In the rows, zero is written as 128.
Facts:
[grezek,gafur,mato] β mogaski
[grezek] β figar
[grezek,badodri,roza] β remigral
[gretaves] β fupem
[gretaves,patuk] β fluzar
[rastin,tedral,davo] β gupos
[rastin,brora] β stezon
[rastin,brora,gafur,roza] β veros
[rastin] β gono
[rastin,kiplo,dredol,kibun] β geder
[patuk] β kobostek
[patuk,klaflu,dabren,sugrem] β flebrar
[patuk,skotro,brora] β fivur
[klaflu,guplatim] β dotograr
[klaflu,kegu] β tistem
[klaflu,zuno,sovus,grivim] β vokla
[klaflu,skotro,zedes,badodri] β gefledri
[skotro,zedes,guplatim] β gutisul
[skotro,guplatim] β flipa
[skotro,grivim] β skobun
[boskes,sabrum] β zivel
[boskes,kidis,traskik] β zotron
[nobar,bisti,vogur] β piflir
[nobar,sugrem] β plibur
[nobar,klaplas] β tatrasuk
[nobar,dredol] β stesur
[brora] β tridun
[brora,rosudra,stobes,truka] β grafi
[brora,traskik,vabil,klokizi] β doras
[gokloski,klokizi] β trugatam
[gokloski] β skebem
[gokloski,tugru,sovus,fezusan,mato] β tamu
[zuno,kidis] β lifumi
[zuno,badodri] β gugol
[zuno,gikluk] β bozibe
[zedes,tedral,nunavo,biri,vabil] β balir
[zedes,gredran,stubir,fezusan] β flaflor
[zedes] β vamik
[zedes,dabren,nunavo] β geplu
[gafur] β brabrik
[gafur] β vedres
[gafur,vogur] β grisar
[gafur,kegu,sabrum] β meskom
[gafur,skufloran,stubir] β flafi
[kegu,badodri,fevum] β gegumo
[kegu] β voflan
[kegu,stobes] β steto
[skufloran,vabil,stubir,boklin,kibun] β dukisto
[skufloran,fevum] β driduk
[skufloran] β fiflor
[skufloran,gredran,fezusan,truka] β satidus
[bisti,tugru,kibun] β nufi
[bisti,nunavo] β tobrol
[tedral,dabren] β plitror
[kidis,davo,sabrum,guplatim] β triskek
[gikluk,vabil,drizek,vogur] β sazoki
[klaplas,traskik] β namir
[klaplas,davo,rosudra] β tripim
[klaplas,dugu] β skibon
[klaplas,dabren,stobes] β tetril
[klaplas,dredol] β flomus
[tugru] β flistate
[tugru,mato] β bigu
[tugru] β lalas
[tugru] β brevem
[dabren,vabil] β bobrus
[gigrar,drizek] β koplir
[gigrar,vogur,boklin] β plegrar
[traskik,kiplo] β flaklek
[sabrum] β zastu
[rosudra] β fluklil
[nunavo] β vipeflir
[sovus,truka] β bosol
[sovus,badodri] β mesilir
[biri] β klestinir
[biri,stobes,truka] β naris
[guplatim,trumusak] β kufluzun
[guplatim] β staka
[guplatim,klokizi,dugu] β trila
[gredran,fezusan] β tovok
[gredran] β vofam
[gredran] β tezek
[gredran,dredol] β drufos
[drizek] β gupo
[drizek,roza] β stidem
[badodri] β bripla
[fevum,kibun] β katin
[klokizi,vogur] β boflun
[stubir,stobes] β babro
[fezusan] β datubral
[dredol] β flomi
[mato] β kevus
[mato,skataplil] β kezin
[truka] β zonik
[boklin] β bulagek
[kibun] β nutur
[kibun] β fliru
[roza] β flobrok
θ b <- grezek,katin,drufos,tamu,bisti,tovok,dotograr,zastu,geder,gikluk,naris,geplu,tetril,figar,tridun,gupos,stezon,fluzar,gono,flipa,truka,dugu,roza
θ a <- gretaves,flafi,patuk,boskes,satidus,trugatam,zedes,gafur,brabrik,kobostek,kidis,fiflor,tugru,lalas,flomi,dukisto,driduk,rosudra,nunavo,triskek,plibur,flistate,fevum,babro,stubir,dredol,boflun,fluklil,skibon,gefledri,boklin,kibun,namir,skataplil
θ f <- rastin,brora,gokloski,vedres,kufluzun,klaplas,klestinir,vipeflir,dabren,tripim,datubral,sovus,tezek,stesur,remigral,gredran,kevus,sazoki,fezusan,veros,stobes,doras,bozibe
θ e <- vofam,nobar,zivel,zuno,vokla,skufloran,tedral,tistem,zotron,davo,plegrar,bripla,traskik,flaklek,nutur,guplatim,plitror,badodri,gutisul,gupo,grivim,kezin,balir,piflir
θ c <- klaflu,zonik,doskis,tatrasuk,flomus,bulagek,vamik,flebrar,gigrar,sugrem,kiplo,bigu,gegumo,biri,flaflor,drizek,meskom,staka,klokizi,brevem,voflan,mesilir,stidem,trila,flobrok,mato,lifumi,koplir
θ d <- skotro,grafi,kegu,fivur,grisar,nufi,steto,bobrus,sabrum,tobrol,vabil,fupem,skobun,fliru,skebem,mogaski,vogur,bosol,trumusak,gugol
[grezek,rastin,boskes,zivel,trugatam,doskis,fivur,skufloran,grisar,tugru,lalas,sugrem,bigu,gredran,sazoki,fevum,skebem,gupo,vogur,veros,dredol,boflun,bosol,skibon,dugu] κ j
[gretaves,flafi,patuk,klaflu,skotro,nobar,zedes,zonik,drufos,tovok,flomus,geder,fiflor,davo,flomi,nufi,bobrus,tripim,tridun,kiplo,tezek,gupos,biri,nutur,skobun,kevus,plibur,meskom,gutisul,stezon,fluzar,stobes,mesilir,doras,trila,gefledri,lifumi,kibun,gugol,piflir,bozibe] κ g
[vofam,katin,grafi,kegu,kufluzun,tamu,kobostek,zastu,tistem,tatrasuk,zotron,gikluk,naris,geplu,steto,dabren,plegrar,traskik,nunavo,flaklek,triskek,guplatim,plitror,drizek,klokizi,mogaski,grivim,stubir,fezusan,fluklil,flipa,mato,truka,roza] κ i
[satidus,brora,gafur,vokla,brabrik,kidis,bulagek,klaplas,tetril,figar,klestinir,vipeflir,vamik,driduk,bripla,datubral,tobrol,sovus,gegumo,stesur,vabil,remigral,fupem,flistate,fliru,babro,kezin,brevem,balir,voflan,gono,flobrok,trumusak,koplir,skataplil] κ h
[gokloski,zuno,vedres,bisti,tedral,dotograr,dukisto,flebrar,gigrar,sabrum,rosudra,flaflor,badodri,staka,stidem,boklin,namir] κ k

Known rows:
[137 140 137 136 121 106 138 142 165 125 116 186 133 172 134 158 139 153
 137 108 131 185 104  98 141 175  82 133 197 104 137] -> skobun
[118 161 125 135 101 107 149 113 132 137  84 188 127 160 144 187 155 152
 133  85 152 136 105 117 148 175  89 114 202 102 131] -> vogur
[155 132  98 121 135 106 150 144 171 104 121 169 167 184 118 151 158 147
 143 119 147 141  70 112 140 145 134 143 157 101 135] -> zonik
[139 153  94 119 132 105 156 112 162 124  93 182 166 179 145 181 167 134
 134 102 165 123  53 127 171 166 139 128 183 101 137] -> dredol
[ 86 176 126 174 105  74 152 108 121 101 109 151 131 134 134 127 135 155
 114 106 151 179  64 102 163 190  81 120 193 134 102] -> traskik
[150 135  98 124 137 107 156 138 171 107 126 180 166 182 109 155 158 146
 140 118 143 153  84 113 139 145 136 146 160 104 130] -> mesilir
[100 167 147 132 124  85 121 140 136 121 106 191 123 161 125 177 130 140
 124  85 139 177 101 114 152 190  80 121 200 122 128] -> gokloski
[147 136  98 120 152 105 142 140 170 102 130 179 168 184 133 163 147 139
 145 114 157 138  51 117 165 158 133 157 154 103 139] -> flomi
[155 168 123 120 146 102 152 140 171 133 112 190 167 181 106 164 150 128
 117 120 168 145  67 104 181 133 137 160 175 118 100] -> gretaves
[ 86 170 139 174 101  69 151 105 125  98 121 177 132 151 141 140 134 153
 117  96 137 187  72 115 174 188  81 133 187 142 113] -> badodri
[153 137  98 122 157  90 138 133 171  96 142 185 166 182 116 171 137 141
 127  95 151 133  51 123 161 179 136 152 155 103 123] -> namir
[150 160  96 123 136  97 158 137 159 101 110 184 164 182  95 143 152 146
 113 120 169 127  88 116 133 152 137 117 168 102 102] -> mato
[ 86 134 139 163  96  67 151 104 125 130 109 142 125 171 161 133 169 161
 135 124 130 190  84  86 137 170  95 157 175 105 118] -> geder
[ 92 156 124 174 115  88 156 107 119 103 139 158 136 131 154 145 132 167
 118  99 137 184  90 101 164 188  83 149 183 141 136] -> bripla
[ 89 137 139 165  94  68 152 103 131 132 110 140 125 172 159 128 168 158
 133 126 126 189  89  87 136 174  96 158 179 104 115] -> gupos
[ 93 167 124 173 123  76 149 107 133 102 137 148 135 130 140 130 136 169
 114 105 149 184  76  95 161 190  83 129 192 122 108] -> tistem
[152 138  95 124 157 106 147 144 164 102 138 179 166 180 121 172 133 140
 126  98 159 122  56 118 152 178 139 154 151 105 138] -> babro
[149 136  98 123 156  92 137 130 168  96 141 186 166 184 110 176 137 141
 129  90 163 131  53 125 162 176 134 150 153 104 120] -> dukisto
[ 84 163 130 169  95  67 161 105 113 143  86 141 125 151 159 162 175 157
 123 126 131 184 105 108 138 178 115 130 199 102 107] -> grezek
[156 134  99 124 149 107 154 148 154 100 139 181 164 183 104 166 139 157
 120 119 160 125  97 109 134 146 136 138 155 102 141] -> brevem

Rows:
No name comes twice in this set of rows, the named rows included.
[149 158 100 119 141 103 153 136 169 116 106 189 168 182 110 157 148 128
 127 116 156 142  55 120 171 152 138 155 164 110 117] -> patuk
[127 154 145 153 145 106 124 143 130 131 133 189 121 136 138 184 131 151
 126  74 142 176 105 103 138 189  78 138 200 120 137] -> remigral
[136 164 133 140 121  97 139 143 144 114 102 183 125 175 102 150 135 146
 117  98 150 150  99 104 132 187  86 115 200 105 104] -> kegu
[153 140  97 125 130  94 150 124 166  97 109 187 159 183  98 173 139 135
 127  84 166 129  71 126 139 161 137 124 156 101  99] -> gigrar
[152 146  95 121 158  98 143 142 170 102 139 168 165 182 106 157 138 144
 122 107 165 123  48 115 147 181 135 136 162 101 110] -> fluklil
[128 164  95 121 129 106 159 109 157 122  99 189 168 177 124 181 168 142
 127 112 167 122  69 130 173 157 138 127 186 103 141] -> tugru
[140 148 134 135 119 108 146 118 154 142 108 180 128 140 154 185 160 162
 129  98 141 151 108 104 148 175  91 118 202 102 136] -> fivur
[ 91 168 123 175 115  79 146 105 122  98 135 148 129 133 138 146 134 170
 117  91 167 183  75  96 165 188  82 127 188 116 101] -> plegrar
[146 147  95 123 149 108 157 109 167 125 124 185 167 171 142 183 167 152
 134 106 158 124  68 127 167 169 139 141 186 102 139] -> trugatam
[ 84 165 139 170 101  70 146 104 126  97 112 168 132 154 148 139 135 150
 117  97 139 185  62 111 174 189  82 130 186 143 116] -> tedral

The same nodes again, as new rows of numbers:
Known rows:
[ 83 123 121 115 122 134 118 114 111 113 128 154 101 131 117 157 186  84
 157 111 123 136 126 123 107 137 144 104 125 135  92 114  86  86 136 140
 154 114] -> tedral
[102 147 179 109 157  64 114 125 148 120 136 122  89  92 124  90 152  54
 173 138 102 104 110  63  98 106 109  47  79  61 115  54 110  66 155 164
  45 101] -> gupos
[ 78 126 170  83 128  84  90 110 118  95 119 115 110  75  83  99 165  25
 181 143 132 122 108  90  79 109 158  46 111  68 131  49  65  84 178 169
 101 150] -> grezek
[ 83 120 130  98 108 124 114 104 110 113 127 145  98 120 110 159 183  90
 148 117 125 133 138 125 115 139 142 104 136 145  97 102  80 103 149 145
 160 112] -> badodri
[108 120 135 175 132 102 152 127 135 165 141  98  83  91 168 123 112 112
 132 147 102 126 160 120 185 143  82 111 117 152 137 202 140 126 131 138
 111 167] -> gefledri
[127 141 122 163 109 110 121 123  94 133 155 103  75 119 112 163 159 164
 132 118 110 157 181 137 119 144 107 121 116 124 173 129 124 115  92  95
 128 163] -> gegumo
[106 123 124 121 122  87 115 106 126 127 146 147  80 128 123 154 173 107
 130 104  93 123 128 113 129 143 108 104 127 142 130  97  93  90 144 149
 142 110] -> bripla
[117 113 128 178  95 128 163 117 112 154 153 111 108  80 148 143 111  96
 130 153 112 138 140 117 177 169 107 101 130 166 120 175 117 101 142 105
 147 189] -> kidis
[120 133  98  93 133 160  80 125 112 109 149 125  70 154 147 185 226 149
 143  76 115 125 148 166  59 100 101 224  90 139 160 101 147 100 117 131
 133  74] -> grafi
[103 116 136 108 164 134 103 112 132 112 138 133  96 111 165 135 162  91
 150 111 113 116 124 114 100 104 117 130 127 125 136 117 126  74 130 150
 137  97] -> flaklek
[ 88 119 127 162 139 118  95 114  93 102 136 101  96 110 119 151 147 135
 149 121 127 162 182 140  97 124 141 117 136 111 185 151 123 107  81 103
 148 185] -> veros
[113 127 123 129 149 107 113 116 150 134 120 128  72 134 168 138 162 103
 133 109  96 105 138 105 118 127  94 119 124 122 121  98 127  79 127 146
 111  93] -> piflir
[100 114 123 161 132 135 117 123 110 144 137 115 112  65 154 119 130  72
 143 136 110 144 166 157 159 150 135 105 144 152 167 200 109 123 126 141
 164 216] -> lalas
[132 127 133 159  91 152 137 126 116 141 131  66  61 128 141 149 151 169
 136 135 124 157 162 128 117 121 106 132 122 103 127 132 150 127  95  95
  99 142] -> biri
[112 156 181 102 151  76 113 134 152 131 133 119  85  91 129  79 168  52
 174 136  95 110 110  69  96 113 111  43  87  49 112  53 101  67 149 167
  50 107] -> drufos
[ 96 115 126 153 109 142  94 121  87 109 142  89  99 111 118 159 164 134
 151 120 133 164 174 152  91 126 141 134 129 116 172 139 122 119  92  98
 149 187] -> doskis
[120 112 132 174 108 132 165 124 135 164 131  91  84  92 170 128 104 110
 129 160 116 131 141 118 182 143  95 108 125 151 107 191 139 128 138 124
 114 169] -> gretaves
[129 141 111 169 118 114 128 123  93 123 136 107  77 125 109 165 150 155
 119 121 122 153 187 126 115 153 111 122 117 119 172 122 118 104  94  78
 122 163] -> koplir
[130 127 125 177 131 128 151 128 139 170 122 102  79  84 179 113 110 102
 120 149 105 124 166 124 178 151  92 104 132 145 131 192 138 122 128 133
 112 175] -> fiflor
[142 140  80 110  99 140  85 126 108 120 146 135  68 169 131 201 231 142
 120  75  92 123 156 161  72 149 101 200 101 143 150  60 118  89 117 103
 138  93] -> fliru

Rows:
No name comes twice in this set of rows, the named rows included.
[125 123 127 139 122 173 125 114  95 112 113  74  82 105 126 151 142 156
 129 144 162 156 168 132 102 111 125 144 132 113 157 135 136 122 115  94
 123 153] -> drizek
[101 144 179  82 176  91 106 126 133 108 128 124  95  74 110  77 167  39
 176 142 127 111 113  83  86  97 132  48  99  55 143  67  92  72 161 178
  70 109] -> katin
[141 123  84 107  73 156 105 119 103 115 134 122  66 180 123 211 230 139
 121  84 111 125 138 153  77 144 108 208  99 142 124  57 113  97 128  96
 137  94] -> vabil
[ 83 136 189  80 169  78 107 119 130 107 148 125 104  76 103  90 162  52
 183 142 132 114 101  73  91  85 121  57  84  70 135  77 101  77 172 180
  68 105] -> flipa
[ 99 119 154 146 143 133 116 115 101 120 156  91  87  96 134 144 142 167
 153 131 138 160 161 129 109 100 115 121 127 112 169 159 154 108  90 113
 128 141] -> kufluzun
[ 97 103 121 169 110 148 131 120 107 138 124 103 109  77 149 125 125  73
 140 147 128 147 151 147 155 151 146 103 142 155 145 199 106 130 134 137
 164 215] -> fevum
[110 107 139 121 115 124 124 108 148 134 133 112  81 128 162 150 156 103
 144 121 103 112 112 102 118 121 105 122 128 123  90  89 127  82 136 137
 118  93] -> davo
[133 135 150 165 116 130 125 126 121 149 136  79  63 116 152 140 149 170
 140 127 109 156 171 127 125 123 108 104 136  93 146 136 148 115  73 108
 106 142] -> tezek
[108 112  78  98  90 171  72 117  96  89 122 110  82 160 127 200 224 116
 136  85 125 124 146 171  48 124 139 220 112 142 146  72 115 105 133 107
 155 121] -> vogur
[128 137  93  73 134 159  68 121 111 107 143 120  69 132 143 189 220 148
 134  78 116 116 164 172  69 110  93 227 109 139 168  83 143 103 125 136
 131  77] -> mogaski
[ 99 121  76  98 115 145  55 121 101  91 135 123  85 153 128 198 229 120
 136  74 112 121 161 173  49 124 124 224 103 145 172  78 119  98 121 117
 151 118] -> grisar
[116 128 137 162 130 111 124 115 117 134 132  79  68 116 142 151 128 176
 128 139 118 147 179 115 126 118  94 112 134 110 152 132 149 118  89 100
 102 140] -> bozibe
[128 115 121 177  94 137 164 115 113 155 129 110  98  82 143 137 112  90
 120 153 121 138 147 123 182 172 119  92 140 160 127 170 102 117 147 109
 152 194] -> gafur
[ 91 113 135 100 155 117 105 107 132 119 137 133  86 112 146 136 167 104
 141 113 118 120 122 117 108 101 112 125 119 132 139 129 119 100 142 169
 137  91] -> tistem
[100 142 129 150 129 128 112 119  82 117 139 116  97 101 103 160 155 151
 147 125 134 168 194 140 113 143 134  96 139 126 151 140 113 106  85  96
 149 163] -> vedres

The same nodes again, as new rows of numbers:
Known rows:
[103 140 130  72  83 113 119 141 119 119 150 125 146 139 115 119 114 157
 124 136 130  76 119 145 108 135 113 128 122 194  91 122 135] -> sabrum
[130 104 152 157 101 137 139  97 119 146 100 146 133 126 134 126 119 104
 150 145 129 148 122 117 129 147 122 121 102 125 162 118  94] -> bulagek
[104  93 161 112 145 126 112 104 104 143  85 137 165 117  96 117 137 171
 138 146 111 130 108 145 135 137  84 144 134 177  94 104 114] -> grisar
[126 217 117 165 192 141  73 197 118 149  79 164 107 106 135 173  89 127
  81  82 134 138 123 149  83 155 176 110 116 112  93 134 116] -> fluzar
[122 139 164 193 132 160 158 143 102 163 108 144 155 149 152 124  73 163
 146  67  68 126  87 163 101 156  93 143 113 150 113 147  81] -> rastin
[ 87 154 106  64 149 123 136 124 146 127 143 131 111 163 140 138 132 157
 140 107 107 117 168 104 138 138 140 135 137 146 101 121 121] -> kegu
[124 104 164 128 112 130 128 104 134 133 148 121 119 152 121  99 154 129
 131 158 119 110 159 107 161 115 137 152 142 126 139 115 121] -> fiflor
[137  97 142 108 117 135 136  99 118 129 141 114 180 124 123  93 163 142
 164 145 134 128  94 145 136 109  91 134 145 171 156 120 150] -> skibon
[104 103 149 125  76 128 166 104 151 147 170 124 117 165 126  94 139 136
 139 131 101 118 151 111 148 129 110 150 126 142 146 135 112] -> kibun
[116 188  87 150 166 129 105 212 126 154  89 160 119 144 166 164  69 115
  94  63 111 136 150 136  99 158 137 116 130 125  85 170  96] -> roza
[ 93 137 129 109 142 104  82 119 125 140 115 156 113 115  80 111 155 137
 120 142 125 117 152 116 132 126 139 137 134 131 131  96 124] -> nufi
[141 100 103  78 112 121 142 136 109 107 164  98 185 154 148  91 166 112
 189 139 154 115  92 155 124 114  68 104 176 195 146 143 145] -> boskes
[131  88 144 103 140 125 123 105 108 123 144 109 160 123 116  88 180 140
 175 152 126 128  94 154 141 111  89 135 155 161 139 120 141] -> trugatam
[142 200 113 178 184 140  83 199 128 134  74 159 131 113 130 182  63 127
  89  81 144 122 138 146  98 137 144 121 129 123  96 144 106] -> tridun
[119  73 153 120 103 131 161  98 115 140 150 116 149 153 114  92 158 145
 176 137 101 133  95 135 128 132  81 137 133 164 136 147 125] -> fevum
[136  72 112  94 109  87 196  89 175  86 175  80  90  90  96 110 168 121
  96 164 132 163 149  77 173  80 130 148 117  51 111 110 207] -> vofam
[ 96  85 163 105 108 134 122  90 105 168 139 124 148 117 108  83 179 148
 158 154 100 127  88 140 123 126 105 151 109 139 151 109 121] -> boflun
[113 169 128 168 176 147  74 162 115 145 116 164 101 142 145 131 131 136
 115  98  93 130 129 161 119 154 171 139 125 115 126 149  72] -> kevus
[129 125 164 106 133 148 152  90 136 135 148 116 127 147 156 112 122 153
 131 134 123 110 174  86 174 111 140 162 138 122 142 119 128] -> fluklil
[108 119 104 101 121 144 144 151 133 135 174 129 124 163 167 114 135 102
 123 100 102 121 157 129 131 123 131 128 144 132 147 135 107] -> drizek

Rows:
No name comes twice in this set of rows, the named rows included.
[ 94  94 141 107 111 124 161 120 110 149 113 131 164 140 101 107 120 162
 151 120 102 121 109 130 121 150  58 133 127 186  98 109 120] -> vogur
[126  34 106  95  77  65 225 106 146  75 170  71 135  98  70  93 160 118
 145 161 128 164  78 122 147  89  50 128 125 112  96 135 214] -> skufloran

